Below is a small trained network, with its code and all its weights. Each question gives an input and a class and asks what happens when units are switched off, that is, made to give their printed mean instead of their output.

import numpy as np


def w(rows, s, z=0):
    codes = np.array(rows[::2]) - 128.0
    scale = np.full(codes.shape[1], s)
    scale[-1] = z or s
    return codes * scale


def f(y):
    return y / 2 * (1 + np.tanh(0.7978845608 * (y + 0.044715 * y**3)))


def log_softmax(a):
    a = a - a.max(-1, keepdims=True)
    return a - np.log(np.exp(a).sum(-1, keepdims=True))


def net(x, mask):
    res = np.array(x, float).reshape(1, 4) / 4 @ E
    y = f(res @ A[0][:, :-1].T + A[0][:, -1])
    res = res + np.where(mask, y, B[0][:, -1]) @ B[0][:, :-1]
    return log_softmax(res[-1] @ U[:, :-1].T + U[:, -1])


A, B = {}, {}
E = w([
[206,140,108,187,126,166,46,38,201],'x0',
[143,138,238,136,242,128,203,93,158],'x1',
[131,121,119,130,129,126,136,120,126],'x2',
[52,172,136,245,90,190,163,98,97],'x3',
],0.011)
A[0] = w([
[175,133,194,173,214,145,124,53,202,63],'n0',
[65,151,147,189,131,193,194,109,117,134],'n1',
[48,107,78,105,81,98,126,208,65,216],'n2',
[97,118,210,112,190,91,241,172,118,147],'n3',
[159,124,24,163,57,133,1,122,147,217],'n4',
[44,190,127,233,98,195,146,105,93,242],'n5',
[88,109,97,97,68,106,124,196,82,253],'n6',
],0.0085,0.0033)
B[0] = w([
[147,18,237,156,96,95,173,172,148,210],'n0',
[11,152,127,182,60,120,147,148,73,199],'n1',
[131,49,246,169,92,111,217,180,155,210],'n2',
[76,209,68,11,181,112,55,153,35,218],'n3',
[155,171,35,139,143,176,105,75,193,247],'n4',
[2,171,147,205,116,229,187,65,77,244],'n5',
[195,68,198,126,136,140,172,175,208,200],'n6',
],0.0078,0.015)
U = w([
[218,40,201,102,114,71,158,168,193,253],'0',
[83,71,207,221,67,152,194,145,132,127],'1',
[199,131,32,101,121,106,2,123,196,107],'2',
[93,194,70,168,110,217,128,62,140,38],'3',
[124,147,107,26,194,94,102,156,91,171],'4',
[39,213,115,124,99,116,137,139,42,50],'5',
],0.0086,0.0036)

Each question gives the input, the list of numbers given to net, and the class t.
The units are the neurons (one row each of A and B). Each row of codes is followed by its name. A weight is (code - 128) times the scale printed after its matrix; where a second scale follows, it is the last column's (A, B and U).
mask holds one flag per neuron, in row order. A switched-off neuron (its flag False) gives its mean, the last column of its row in B, instead of its output. The means were averaged over made-up inputs and are rounded, as every weight is.
A unit's drop is (log p(t) with every unit on - log p(t) with that unit switched off) / (log p(t) with every unit on - log p(t) with every unit switched off).
The circuit of an input: a set's keep is (log p(t) with only the set's units on - log p(t) with every unit switched off) / (log p(t) with every unit on - log p(t) with every unit switched off). Starting from all 7 units, units are removed one at a time, each time the one whose removal leaves the highest keep (on an exact tie, the one counted first), for as long as the keep stays at least 0.8.
units of the circuit, in order: the units of the circuit, biggest drop first
unit that matters most: the unit with the biggest drop
top k neurons: the k neurons with the biggest drops, biggest first
drop when u is switched off: that unit's drop, to one decimal
input [-4,2,-4,-3], class 4: units of the circuit, in order => [n3, n5]
input [0,2,5,-2], class 4: units of the circuit, in order => [n2, n5]
input [2,0,-3,-7], class 2: unit that matters most => n2
input [-2,7,-2,1], class 5: top 3 neurons => [n3, n1, n6]
input [0,-8,-8,0], class 0: units of the circuit, in order => [n6, n5]
input [1,-1,-6,3], class 3: top 2 neurons => [n0, n2]
input [-7,-2,4,0], class 0: units of the circuit, in order => [n5, n6]
input [-3,2,7,0], class 4: units of the circuit, in order => [n5, n3]
input [-7,-2,0,0], class 0: top 2 neurons => [n5, n6]
input [-8,-7,-6,1], class 1: top 3 neurons => [n2, n3, n0]
input [1,-1,5,-8], class 2: units of the circuit, in order => [n2, n5]
input [7,4,-5,-2], class 0: top 2 neurons => [n5, n0]
input [7,2,-4,-4], class 0: top 3 neurons => [n0, n5, n3]
input [1,-8,1,-2], class 2: units of the circuit, in order => [n5]
input [2,-5,-4,7], class 3: top 2 neurons => [n4, n0]
input [5,0,8,0], class 2: top 3 neurons => [n5, n2, n1]
input [-5,7,-7,1], class 5: top 2 neurons => [n1, n6]
input [1,-4,-1,3], class 3: top 2 neurons => [n0, n4]
input [4,0,-2,1], class 3: top 2 neurons => [n2, n6]
input [-6,4,8,-4], class 4: units of the circuit, in order => [n3]
input [2,-1,2,8], class 3: top 2 neurons => [n2, n0]
input [-1,-2,3,0], class 0: top 2 neurons => [n5, n1]
input [-8,-1,5,-8], class 0: top 2 neurons => [n2, n6]
input [-8,5,0,3], class 5: drop when n3 is switched off => 0.6
input [-8,4,8,4], class 5: drop when n3 is switched off => 1.1
input [8,7,4,-3], class 0: drop when n4 is switched off => 0.0
input [-1,7,7,7], class 5: drop when n2 is switched off => 0.1
